Here is a tiny trained network, its code and every weight. The questions are about switching its units off for an input and a class, where a switched-off unit gives its printed mean instead of its output.

import numpy as np


def w(rows, s, z=0):
    codes = np.array(rows[::2]) - 128.0
    scale = np.full(codes.shape[1], s)
    scale[-1] = z or s
    return codes * scale


def f(y):
    return np.maximum(y, 0)


def log_softmax(a):
    a = a - a.max(-1, keepdims=True)
    return a - np.log(np.exp(a).sum(-1, keepdims=True))


def net(x, mask):
    res = np.array(x, float).reshape(1, 7) / 4 @ E
    y = f(res @ A[0][:, :-1].T + A[0][:, -1])
    res = res + np.where(mask, y, B[0][:, -1]) @ B[0][:, :-1]
    return log_softmax(res[-1] @ U[:, :-1].T + U[:, -1])


A, B = {}, {}
E = w([
[61,208,142,192,6,108,161,122,91],'x0',
[120,64,196,1,80,60,140,136,85],'x1',
[131,186,61,40,86,208,192,101,163],'x2',
[215,212,59,123,126,28,137,116,48],'x3',
[153,81,76,122,45,143,8,38,118],'x4',
[113,77,104,180,131,140,210,21,73],'x5',
[154,167,159,145,127,37,147,37,242],'x6',
],0.0083)
A[0] = w([
[135,152,156,133,146,72,159,87,207,81],'neuron 1',
[126,120,165,164,141,74,114,111,153,98],'neuron 2',
[119,81,180,34,85,76,144,117,101,67],'neuron 3',
[163,108,118,88,187,139,113,117,120,42],'neuron 4',
[90,177,158,162,60,123,147,145,108,104],'neuron 5',
[118,82,175,197,145,82,88,150,99,68],'neuron 6',
[154,155,97,117,144,110,105,136,72,108],'neuron 7',
[134,94,92,123,85,140,11,63,119,28],'neuron 8',
[174,77,89,92,224,134,92,96,148,73],'neuron 9',
[134,161,70,54,97,199,163,132,139,45],'neuron 10',
[127,93,147,185,159,81,98,141,113,49],'neuron 11',
[133,125,157,147,134,105,82,145,106,122],'neuron 12',
[102,143,131,159,47,123,95,109,114,93],'neuron 13',
[79,82,179,147,115,199,115,125,181,62],'neuron 14',
[142,156,91,188,155,180,92,126,157,28],'neuron 15',
[110,106,92,123,128,206,103,199,5,3],'neuron 16',
[134,128,120,125,102,104,93,75,172,66],'neuron 17',
[184,178,69,124,151,84,121,130,82,98],'neuron 18',
[139,79,109,146,133,133,178,66,92,135],'neuron 19',
[117,103,128,161,155,146,184,72,83,120],'neuron 20',
[137,168,75,210,161,159,113,131,159,63],'neuron 21',
[136,156,106,84,110,131,171,87,198,69],'neuron 22',
[112,109,134,123,127,167,122,145,149,43],'neuron 23',
[141,195,133,98,110,125,46,214,177,88],'neuron 24',
[104,158,173,140,196,100,226,184,134,28],'neuron 25',
],0.016,0.0036)
B[0] = w([
[171,129,141,208,140,94,107,90,174,214],'neuron 1',
[133,140,121,146,165,136,133,73,138,176],'neuron 2',
[63,154,234,128,141,80,93,195,112,226],'neuron 3',
[102,133,126,147,105,134,191,123,116,187],'neuron 4',
[111,118,117,132,120,125,244,129,134,208],'neuron 5',
[108,145,135,84,155,179,132,61,96,184],'neuron 6',
[133,139,103,87,99,84,127,116,155,191],'neuron 7',
[237,102,125,98,128,178,102,204,108,226],'neuron 8',
[117,127,119,163,102,131,255,139,121,226],'neuron 9',
[125,132,151,73,173,192,129,60,83,233],'neuron 10',
[117,144,144,83,158,168,133,79,121,170],'neuron 11',
[112,125,119,105,142,166,128,98,108,163],'neuron 12',
[134,119,121,139,114,140,221,148,119,193],'neuron 13',
[137,158,62,50,85,40,119,112,172,216],'neuron 14',
[90,132,208,119,138,100,101,171,109,196],'neuron 15',
[195,139,165,234,173,98,117,62,189,247],'neuron 16',
[181,122,128,183,133,116,109,115,156,180],'neuron 17',
[124,140,92,38,97,73,116,113,180,228],'neuron 18',
[66,112,74,162,111,148,63,157,125,207],'neuron 19',
[67,106,61,157,114,155,68,146,117,208],'neuron 20',
[87,139,232,113,138,92,119,172,98,214],'neuron 21',
[131,141,134,117,181,167,129,53,114,206],'neuron 22',
[129,139,111,88,107,99,138,106,138,162],'neuron 23',
[44,89,40,200,107,165,63,147,107,222],'neuron 24',
[247,94,118,108,99,172,115,204,105,251],'neuron 25',
],0.024,0.016)
U = w([
[191,130,160,212,163,108,92,101,195,250],'0',
[239,82,139,99,103,176,101,223,104,109],'1',
[124,150,149,75,178,197,112,69,84,95],'2',
[86,150,234,124,129,76,92,215,100,61],'3',
[114,111,121,163,76,133,254,169,120,163],'4',
[141,156,85,45,67,50,90,132,196,122],'5',
[69,82,71,184,99,159,52,167,115,104],'6',
],0.0098,0.0026)

Each question gives the input, the list of numbers given to net, and the class t.
The units are the neurons (one row each of A and B). Each row of codes is followed by its name. A weight is (code - 128) times the scale printed after its matrix; where a second scale follows, it is the last column's (A, B and U).
mask holds one flag per neuron, in row order. A switched-off neuron (its flag False) gives its mean, the last column of its row in B, instead of its output. The means were averaged over made-up inputs and are rounded, as every weight is.
A unit's drop is (log p(t) with every unit on - log p(t) with that unit switched off) / (log p(t) with every unit on - log p(t) with every unit switched off).
The circuit of an input: a set's keep is (log p(t) with only the set's units on - log p(t) with every unit switched off) / (log p(t) with every unit on - log p(t) with every unit switched off). Starting from the 12 units with the biggest drops (on a tie, the unit counted first), units are removed one at a time, each time the one whose removal leaves the highest keep (on an exact tie, the one counted first), for as long as the keep stays at least 0.8.
circuit, biggest first: the units of the circuit, biggest drop first
unit that matters most: the unit with the biggest drop
top k neurons: the k neurons with the biggest drops, biggest first
drop when u is switched off: that unit's drop, to one decimal
input [0,-3,-2,-5,7,-4,-3], class 1: circuit, biggest first => neuron 8
input [-6,-3,6,1,4,6,-6], class 0: top 4 neurons => neuron 16; neuron 24; neuron 5; neuron 6
input [-2,4,-7,-3,2,-1,5], class 2: top 2 neurons => neuron 6; neuron 16
input [-7,8,6,-8,6,1,7], class 3: top 3 neurons => neuron 3; neuron 16; neuron 18
input [-3,-3,-8,-3,7,5,-1], class 2: top 3 neurons => neuron 6; neuron 25; neuron 11
input [-7,-4,0,-6,-7,4,5], class 1: top 2 neurons => neuron 25; neuron 16
input [-6,8,8,4,-5,-6,3], class 2: top 2 neurons => neuron 10; neuron 22
input [-7,-3,1,-8,6,0,-7], class 5: top 2 neurons => neuron 14; neuron 23
input [6,1,-5,7,-3,-2,-3], class 5: top 3 neurons => neuron 18; neuron 9; neuron 7
input [7,-7,2,-3,6,-3,2], class 3: top 3 neurons => neuron 21; neuron 15; neuron 25
input [-7,-3,-4,-2,-6,8,3], class 6: top 3 neurons => neuron 20; neuron 19; neuron 5
input [6,1,4,8,8,1,8], class 0: top 3 neurons => neuron 17; neuron 25; neuron 1
input [5,6,7,-6,-8,-4,-1], class 1: drop when neuron 25 is switched off => 9.1
input [-7,-4,6,7,6,7,3], class 4: drop when neuron 25 is switched off => 1.7
input [-7,4,-2,-3,6,2,6], class 4: drop when neuron 4 is switched off => 0.6
input [0,3,1,7,1,-4,-1], class 5: unit that matters most => neuron 18
